Below is a small trained network, with its code and all its weights. Each question gives an input and a class and asks what happens when units are switched off, that is, made to give their printed mean instead of their output.

import numpy as np


def w(rows, s, z=0):
    codes = np.array(rows[::2]) - 128.0
    scale = np.full(codes.shape[1], s)
    scale[-1] = z or s
    return codes * scale


def f(y):
    return y / 2 * (1 + np.tanh(0.7978845608 * (y + 0.044715 * y**3)))


def log_softmax(a):
    a = a - a.max(-1, keepdims=True)
    return a - np.log(np.exp(a).sum(-1, keepdims=True))


def net(x, mask):
    res = np.array(x, float).reshape(1, 7) / 4 @ E
    y = f(res @ A[0][:, :-1].T + A[0][:, -1])
    res = res + np.where(mask, y, B[0][:, -1]) @ B[0][:, :-1]
    return log_softmax(res[-1] @ U[:, :-1].T + U[:, -1])


A, B = {}, {}
E = w([
[252,162,80,75,176,147,141],'x0',
[100,151,188,79,85,78,40],'x1',
[165,126,242,132,72,99,99],'x2',
[150,178,35,124,2,105,108],'x3',
[126,123,154,158,148,119,142],'x4',
[144,180,111,150,190,11,32],'x5',
[131,135,139,162,144,27,50],'x6',
],0.0078)
A[0] = w([
[132,95,147,143,184,135,125,147],'neuron 1',
[107,157,163,147,96,96,121,161],'neuron 2',
[168,210,90,156,96,206,142,204],'neuron 3',
[111,101,246,92,208,105,199,253],'neuron 4',
[117,86,102,142,92,132,144,129],'neuron 5',
[95,151,91,112,81,82,127,196],'neuron 6',
[53,149,101,225,92,67,1,237],'neuron 7',
[91,162,104,177,38,87,82,178],'neuron 8',
[240,150,93,92,95,202,172,230],'neuron 9',
[86,131,171,117,99,126,159,144],'neuron 10',
[137,163,29,171,155,160,187,165],'neuron 11',
[87,143,97,130,103,54,128,183],'neuron 12',
[146,174,106,159,98,91,122,136],'neuron 13',
[59,126,93,158,154,125,121,170],'neuron 14',
[107,126,135,107,148,99,55,157],'neuron 15',
[139,115,168,72,108,156,88,101],'neuron 16',
],0.0098,0.0034)
B[0] = w([
[184,112,146,185,111,177,109,159],'neuron 1',
[96,148,164,145,113,150,112,162],'neuron 2',
[228,79,74,101,59,75,253,192],'neuron 3',
[31,2,146,214,211,189,100,226],'neuron 4',
[139,130,143,114,104,90,139,142],'neuron 5',
[138,171,99,112,144,9,166,171],'neuron 6',
[94,206,155,162,143,79,75,249],'neuron 7',
[158,182,89,96,172,126,91,198],'neuron 8',
[128,48,27,100,3,103,199,230],'neuron 9',
[120,134,109,150,145,171,118,154],'neuron 10',
[127,123,101,116,90,129,191,202],'neuron 11',
[153,238,130,90,115,37,82,173],'neuron 12',
[176,119,78,106,120,78,141,158],'neuron 13',
[99,155,118,190,182,96,117,159],'neuron 14',
[95,126,139,138,169,112,95,176],'neuron 15',
[108,138,141,132,113,156,133,149],'neuron 16',
],0.0076,0.012)
U = w([
[176,58,23,40,42,48,167,191],'0',
[95,247,96,98,120,1,71,2],'1',
[25,89,171,175,175,173,74,180],'2',
],0.0078,0.00087)

Each question gives the input, the list of numbers given to net, and the class t.
The units are the neurons (one row each of A and B). Each row of codes is followed by its name. A weight is (code - 128) times the scale printed after its matrix; where a second scale follows, it is the last column's (A, B and U).
mask holds one flag per neuron, in row order. A switched-off neuron (its flag False) gives its mean, the last column of its row in B, instead of its output. The means were averaged over made-up inputs and are rounded, as every weight is.
A unit's drop is (log p(t) with every unit on - log p(t) with that unit switched off) / (log p(t) with every unit on - log p(t) with every unit switched off).
The circuit of an input: a set's keep is (log p(t) with only the set's units on - log p(t) with every unit switched off) / (log p(t) with every unit on - log p(t) with every unit switched off). Starting from the 12 units with the biggest drops (on a tie, the unit counted first), units are removed one at a time, each time the one whose removal leaves the highest keep (on an exact tie, the one counted first), for as long as the keep stays at least 0.8.
units of the circuit, in order: the units of the circuit, biggest drop first
most important unit: the unit with the biggest drop
top k neurons: the k neurons with the biggest drops, biggest first
drop when u is switched off: that unit's drop, to one decimal
input [6,6,2,-1,2,-2,2], class 2: most important unit : neuron 3
input [-4,2,-6,-4,-7,8,-8], class 2: units of the circuit, in order : [neuron 3; neuron 8]
input [1,1,-8,-7,-8,-8,3], class 2: top 2 neurons : [neuron 4; neuron 3]
input [-5,3,-1,3,4,-6,-1], class 1: units of the circuit, in order : [neuron 4; neuron 9]
input [3,7,7,2,1,-8,5], class 2: top 3 neurons : [neuron 3; neuron 12; neuron 9]
input [1,2,-5,-2,-7,-3,6], class 1: top 3 neurons : [neuron 4; neuron 9; neuron 3]
input [7,-8,0,-4,1,5,8], class 2: top 2 neurons : [neuron 3; neuron 9]
input [1,5,7,4,8,-6,2], class 1: top 4 neurons : [neuron 4; neuron 9; neuron 3; neuron 8]
input [-6,6,-8,0,-8,-8,4], class 1: drop when neuron 4 is switched off : 0.2
input [5,-8,-3,-8,-2,4,0], class 2: drop when neuron 4 is switched off : 0.9
input [-6,1,-6,0,-8,4,-6], class 1: drop when neuron 6 is switched off : 0.0
